[ 12  -1   2   9  -1  11  -3  12   6  30   0   0   6   7   4  10   1   4
  23   2  23 -27   4   1  -1  -4 -17 -15]  <47>
[ 12   1 -14   2 -14 -15   4   1   1   2  -3  -2  -5   9   6   1  -2 -26
  20  -7  26  41   2   2  -3  23  -6  15]  <43>
[ 43   1   2  -4   4   8   1  21  -2   2  -7   7  -3  11 -20   7  -7  -5
  -2 -10  31  14  11  11   3   5 -42  -2]  <48>
[  9  10  -9   4   1 -19   0   7  12  -3   3 -13  16  -7   4  -6  -7  17
   4  -3 -31   1  11   8  -2  -3  -5 -33]  <48>
[ 23   1  -6  -6  19  21   3  12  13  -8  -4   2   3 -11   4  16   2  31
   3   3 -17  -7   3  13   1  -4  -6 -19]  <49>
[ 29   2 -17   5  16  19  10   3   2  -3   6   3  20 -11   3  14   3  41
 -41  -3 -38  17   0  -6  -6 -11  -9  29]  <43>
[  8  -2   3  -4   5  24  11   4   3   7   1   7   0  -2   7  14  -2  14
  -3 -10 -17  -5   8   5  20   1  -7  -3]  <49>
[ -9   8  -2   5  -5  -3  -1   5  81  14  -7 -15  -5   0   8   4 -14  -2
  11  -8  17  -4  -4   8   1  19  -5 -11]  <43>
[ -9   4   2  -1   6   4  -6  -2  -8   2  12   0  10  -1   2   6  -1   8
  21 -14 -12   5   8  23   5   3 -11 -56]  <49>
[ -6   6   8  20   8 -29 -18   3  -1  -1   5  -9  -1  21  -9  14 -18 -47
 -35   6  35 -25 -20   8  11  15 -33   7]  <43>
[ -8   1  -2   0   3   3  -1  -8  -9   4   0 -16  15  15  -2   2 -15  22
 -64  -8 -33  23  -8   9  -2   2  -9 -16]  <30>
[ -7   6   4  -9  -6  -5  -8  -9   8  -9  -3   2   0   2  -3  -8  -2  -3
 -17  -2 -42 -20 -11   2  -6  -9  -9 -28]  <29>
[ 23  -1  -4  13  46 -11  -7  13  -7   0   3   0   0   8  -6   2   2 -54
   0   5   2 -26   6   7   7  -5 -16  14]  <43>
[  4   4  -9   8   0 -15   2   8   2 -10   0 -27   6  -3  -3   0  -4   8
 -11  -8  12  26   2   2  -4   5  -9 -11]  <31>
[  8   8 -13   7   6   1   3   5   0   0   2   6  -1  -6  -3  -2  -7   4
  15   2  21  23   5  12   3   4  -8  33]  <43>
[ 12  -8  -2   3   8  19   6   4  -8   0   0  -3 -12  -2   1  -1  -6  11
  -6  -6  11  14 -11  -2 -16   1 -24  17]  <49>
[  6  -5  -9  -1  -4  12   0  -6 -29  -1   4  10  33  -4  -3   2  11   7
  -2 -15  -7 -22  14  31 -14   7  -4  39]  <47>
[ -2  -3   0  -8  -4 -11 -13  -7   6   0  -2   8  -3  11  13  -1   2  -6
   7  -5   1   9   2  -6   1   0   1 -21]  <48>
[  7 -14   1  -2   0   8   0  15  -8   5  -2   1   9   2  -1   0   2   4
  -3  -6   9  -3  -4 -20   8  -3 -14 -12]  <49>
[ 14   3   1  -6  14   6  -3   0   6   2   0   1  -1  19   2   2   9  12
  -8   1  -9  17   4  -3  -4   0 -21  -5]  <47>
[  3   4 -11  13   5  15   5   6  15   1  -3  -6  13 -14   6   3   2  22
  -1   1 -19 -22 -13  20   1  -4   0  13]  <47>
[ 13 -12  -3  22  19   0  -4  23 -23   7  -8  -2   3  -1   0  -3 -10  -1
  10  -3  63  15  -4  14  27  15 -32  52]  <43>
[ -2   0  -4  -4   0  13   1  -4   4   5   1   8   7   2   2   4  -2  12
  -5   3 -17  -5   9  -3  -4  -9   8  10]  <29>
[  5  -2  -8   4   5  19   5   1   2  -2  -6   2  11  -8  -2  -3   8   3
   2  -4 -17 -28  17   7   1  -7  -3 -25]  <29>
[ -2  -3   0 -15   5  -4 -10  -7   9   1   1  -2  -2   1   2   4   4 -13
  -3   4 -27 -10  -2   1   2  -5  -3 -47]  <29>
[ -8   5  15  16  -4 -17 -10  -3  -7   8  23  -7  -3   0   0  11  -4 -11
  10  -8  42  -9   2   1  24  32 -20  16]  <43>
[ -7  -2   7   3  10   8  -1   4  17   6  21  -5   7  -9   2  20  -4  27
 -25   2  -6  -7   1   6   8   4 -17  21]  <30>

[ -4  -4   1   0   1   3  -2  -2  -2  -7   3   8   5 -15  -4   1  -5  -2
   1  -2   0   3   2  -1  12  -5   4   1]  <9>
[ -3   0   1   1   2  -1  -1   3  -2  -2   7   7   7 -13   0  -3   0  -1
   4  -1   3   3   6  -4   9  -1   6  -3]  <9>
[ -1   0   2  -3   0   8   1  -3   1  -6   7   7   2 -13   0   4  -1  -3
   2  -4   2   0   2   1   3  -1   6   0]  <2>
[ -2  -3   0   0   2   5   0  -1  -2  -4   0   5   8 -11  -3   0  -5  -2
   1   1   3   4   3   1  12  -4   3   1]  <9>
[  1  -3  -3  -1  -3  10  -1  -4  -4   4   5   1   3  -7   2  -3   4  -2
   2 -10   2  -2  -2   1  -2   8   6   0]  <9>
[  2  -5   4  -1  -2   8   1  -4  -8  -8   0   1   1 -10  -3   0  -3  -1
  -3  -2   2   1   3   1   5   0   2   4]  <9>
[  0   0   2   3  -1   9   3  -4   1   0  15   3   1 -10   5  -2   6   2
   4 -10  -1   2   3   0  -6   7  10   0]  <2>
[ -3   1   1  -2   1   5  -1   1  -1   2   2   7   7 -13   0  -1  -9  -5
   3  -5   6   2   5   1  10  -8   7   0]  <2>
[-1  1  1  0  1 -2 -3  1  2 -5 -5  4  1 -2 -5  1 -6 -3 -2  9  3  0  1 -2
  4 -5 -2  2]  <2>
[ -1  -6   3  -1   0   9   3  -2  -7  -8  11   4   9 -15   4  -1   1  -2
   1  -4   4   1   6   0   5   1   5   1]  <2>
[ -2  -3   3  -2  -1  20   3   5 -11  13  -1   4   8 -17  12  -4  -7  -4
  -2 -15   9   2   4   4   3  -5  13  -6]  <2>
[  7  15 -12 -10 -15   9   1  -2  23  16 -11  -3  -3   4   0  -8   7 -11
  -1 -13   3  -9 -10  -1 -12  15   1   8]  <9>
[  1 -12   1   3  -3  16   4  -3 -17   0  24  -2   3 -15  15   0  10   7
   4 -15  -3   0   4  -1 -11  16   6   0]  <2>
[ -6   9   3   3   3   1   0  -1   7   1  17  11   3 -19   1  -5   2  -2
   4 -16   1   0   8   0   2  -5  17  -4]  <9>
[  0 -10   2  -1   0  11   3   5 -11 -10  10   2   3 -14   1   1  -5   3
   5  -3   3   1   2   1   3   2   3   3]  <2>
[ -1  -7   2   4   2  14   3  -3 -12 -10  10   4   5 -19   4   0  -3  -1
   3  -6   2   2   3   2   2   3   7   3]  <9>
[  1 -24   4   4   4 -26   3 -11 -19 -30  30  -2  -2   0 -13   5  13  19
  10  25 -11   1   2  -7  11  14 -18   6]  <2>
[ 0 -6  1  3 -1 -2  1 -6 -3 -6 21  0 -1 -6  0  2 10  9  5  1 -5 -3  1 -1
  0 10 -1  1]  <2>
[ -7 -11   2   2  -1   5   3  -1 -11  -8  17  -1   2 -10   3   2   4   5
   2  -2   0  -1   3  -1   0   8   3   3]  <2>
[ -2   0   6   2  -2  15   4  -6   4  -6  20   9   5 -28   5  -4   2  -2
   3 -17   2   0   6  -1   1   3   8   1]  <9>
[ -1   7   1  -1  -7  20   1   1   7  10  -1  11   8 -22   5  -7  -7 -10
   1 -18   8   0   6   4  -1  -5  19  -2]  <2>
[  0 -15   2   2   6  -6   0  -1 -28  -1   9   3  10  -9   0   1   1   4
   5   8   2   1   5  -4  17  -2  -6  -2]  <2>
[-2 -9  2  4  2 -7  2 -6 -9 -5 28  1  2 -7  2 -1 13  8  7 -1 -7 -2  0 -4
  1 12  0 -3]  <2>
[  0 -10  -5  -1   0  10   2   0 -17  -2   6   2   5 -14   3  -1   0   0
   2  -4   4   0   1  -1   8   1  -1   2]  <9>
[ 0 -1  0  0 -1  2  1 -8  1 -5  7  3  3 -9 -1  1  1  0  1 -2 -1 -2  3  0
  4  1  4  4]  <2>
[ -2  -3  -5   0   1   1   0  -1  -4   1   8   4   4 -12   1  -2   0  -1
   3  -3   2   2   2   1   4   1   3  -2]  <9>
[ -3   1   2   1   1   3   2  -3   2  -1  17   5   3 -16   5  -3   2  -1
   3 -10   0   1   5   2  -5   1   9  -2]  <9>
[ -3  11   0   0   0  -2  -3  -3  20   1   3  10   2 -10  -8  -3  -3  -6
   1  -6   3   0  -5   3   6  -7  10   2]  <9>
[ -4  -5   3   0   3   2   0   2 -10  -4  10   6   8 -17   2   0  -2  -1
   2  -1   3   3   5  -1   8  -6   8  -2]  <9>
[  2  -8   2   3   0   1   3  -6 -11 -11  21   1   1 -10   0   1   6   9
   6  -1  -2   1   2  -1   4  10   1   2]  <2>
[ 0 -1 -2  1  0  3 -1  0 -6  0  7  3  2 -7  0 -2  2  0  3 -6  2 -2  1  0
  4  2  3  0]  <9>
[ -1  -5   0   1   0   7   2  -1  -6  -3  17   2   1 -14   3  -1   1   1
   5  -5  -1   0   1   0   0   4   6   2]  <2>
[ -4  -1   4   0   4  -2  -2   0   2  -7   7   8   7 -16  -5  -1  -7  -3
   2  -1   5   2   6   0  19 -10   5  -1]  <9>
[ -3   4   0  -2   1   7  -2   5   6  10  -2   8   9 -14   2  -4  -6  -7
   2  -5   8   0   4  -1   8  -8   9  -4]  <2>
[ -1   2   2  -1   0  13  -2  -4   5  -7   2   7   6 -17   0  -1  -7  -4
   1  -7   7   2   2   1   3  -2  10   2]  <2>
[  0  -3   1   0   1  12   1  -4  -1 -11   5   7   4 -17   0  -1  -4   0
   2  -6   4   3   2   4   4   0  10   4]  <9>
[  0 -15   1   1  -1  15   8  -1 -23 -15  17   0   8 -21  10   2  -1   6
   2  -5  -1   2   6   2  -1   4   7   3]  <9>
[  7  -8  -5  -5  -9  24   5  -4 -11  -4  -2  -5   0 -12   6   0  -1   1
  -1 -10   4  -4  -6   2  -6  14   3  10]  <9>
[ -2  -9   0  -5   0  27   2   7 -21  10 -10   4  12 -22  13  -1 -13  -4
  -2 -14  10   4   2   3   3  -7  14  -2]  <2>
[ -2 -12   8   5   1  14   6   1 -26  -5  28   6   9 -24  14  -2   3   8
   5 -10  -1   2   9   0  -1   4  10  -6]  <9>
[ -3  -3   3  -1   5  -3  -4   0  -4 -12  -5  10   8 -13  -9   4 -14  -4
   1   6   3   5   6   0  17 -17   3   1]  <9>
[  4   3  -5  -1  -5  11   0  -3   6   0  -1  -1   0  -5   2  -3   1   0
   0 -11   1  -2  -3   0  -4   9   3   3]  <9>
[ -1  -2   2   2  -2  12   1  -2  -2  -4  16   3   3 -17   5   0   1   1
   1 -10   2   1   4   1  -3   2  10   3]  <9>
[  0   0  -1   1   0   6   3  -3   4  -3   7   4   2 -12  -1  -2   0  -1
   2  -6   0  -1   2   1   0   0   9   0]  <9>
[ -2  -8   2   0   3   5   0   0 -10  -8   1   6   8 -16  -3   0  -8  -3
   3   0   5   2   5   0  13  -5   1   3]  <2>
[  1   6   0   0  -4   8  -1  -5  13  -1   1   4   0  -9  -1  -1  -1  -4
   4 -10   0   0   0   1  -3   4   8   2]  <9>
[ -1 -10   1   2   0   5   3  -4  -7  -6  21  -1  -1  -8   7  -1  10   4
   5  -5  -4  -1  -1  -1  -1  11   2  -1]  <2>

[ -3  -9  -9  14 -12  -1  -6  10 -12  10  -6  -3   5  -9 -11  -5 -35   2
 -13  -6   0   8 -25  35  -4   3   2  18]  <85>
[ -4  -7  -6  13  -9   3 -10   7  -6   5 -15   1   0 -10   1  -4 -30  -1
   7   1  -2   7 -19  26   0   5  -9   9]  <85>
[-13 -12   3  -4 -13   0 -15  12  -3   7 -10  19  -3  -1   3 -14 -37 -11
  22  -3  -3 -19 -34  43   2  -5   7  15]  <85>
[ -7   0  -2  12 -18  -5 -12   3  -9  10 -12  -4   3 -17  -3   1 -24  -3
   0  13  -8  13  -9  23   2  12   3  12]  <85>
[-11   9  10  -9 -12  -3 -21   9   2  13 -11   0  -3  14   6 -31 -32  -8
   7  -3  -3 -15 -33  33  10   5  20  13]  <85>
[-13  -5  -2  -7 -11   0 -13  14  -1  14 -18  -2  -4 -17   0 -27 -37  -6
  11   9  -2 -11 -31  46  21  -9   4  16]  <85>
[-10   2  10  18 -10   8   1   6  -3   8 -16  -5   5 -31  -6   5 -12   4
  -5 -11 -16  11  -9  20   5   0   8   6]  <85>
[-12  -6   7   4  21 -16  -8  -5 -16  14 -13  -3   6  -5  11 -10 -49  -3
   1  -6  12  27 -28  32  -4  13   3  16]  <90>
[-13 -12 -13   5  11   0  -7   8  -8  14  -1   4   2  -7   1 -23 -28  -4
   8   0   2  -1 -32  34 -20   2  14  14]  <90>
[-13 -11 -11   6   9 -13  -9  -6 -19  17 -12  -3  -5  -6   7 -19 -50  -3
  17 -10   4  23 -36  35  -3   8   0  21]  <90>
[-10  -2   6  -4  -9   2 -11  13   0   9  -8  -6 -29  -6  -4  -8 -23   3
  14   0 -13 -14 -18  29  -1   1   5   3]  <85>
[ -8  -7  -2   3   2  -2  -2   6  -8  13 -16  -4   5  -3  26  -6 -34  14
   7   3  -7  11 -23  34  -4   4   0  13]  <90>
[ -7 -25  -5 -12   2 -20 -13  11  -5  13  -9  15  -5  10  10 -19 -41  -4
  18  -2   9  -7 -39  38  -9  -4  10   7]  <85>
[ -9  -8  -9  17  -9   4  -9   3 -17   7  -9  -2   1  -6   6   3 -42  -3
   9  -2 -14  16 -30  30  -3  10   5   8]  <90>
[ -7  -1  10  -9 -12  -3 -10  13  -8   6 -20   0   2  -5   8  -8 -24  15
   4   1  -4  -1 -20  27   4   5   3   7]  <85>
[-19 -21   8 -15   3  -5 -16  11  -2   6  -8  -7   2  -7   7 -18 -42 -10
  22  -3  12 -10 -46  46  -9  -4   5   6]  <85>
[-24 -23 -16 -30  18 -24 -18  -2 -12  10  -3  -5   0  -1  14 -22 -51  -7
  21   3  25   3 -41  37 -12   2   1   6]  <90>
[ -4   8  -7   0 -11   0 -24  11  -1  14   2   2 -11   2   1 -22 -36  -1
  15  -9   9 -14 -30  37   1   0   2  16]  <85>
[-15 -10   0   7   1 -15  -9  16 -14  13 -14   0   1 -11  10 -16 -40   0
  10   1  -8   2 -19  30  -5   2  14   6]  <85>
[ -9  -1  -3  22   6   1   3   2 -24   1 -22  -6  13 -15   2  13 -29   3
 -11   3 -12  41  -8  14   0  14   3  15]  <90>
[-11 -10  -7   5  -1  -9 -11  10  -4  10  -2   0   2  -6   0 -21 -31  -6
  21   2   1  -4 -29  31   0  -3   8   8]  <85>
[-10 -13  -9 -15   9 -15 -21  10   1  13   3   1  -4   2   6 -35 -46  -8
  20   4   7 -18 -39  44   0  -9   2  19]  <85>
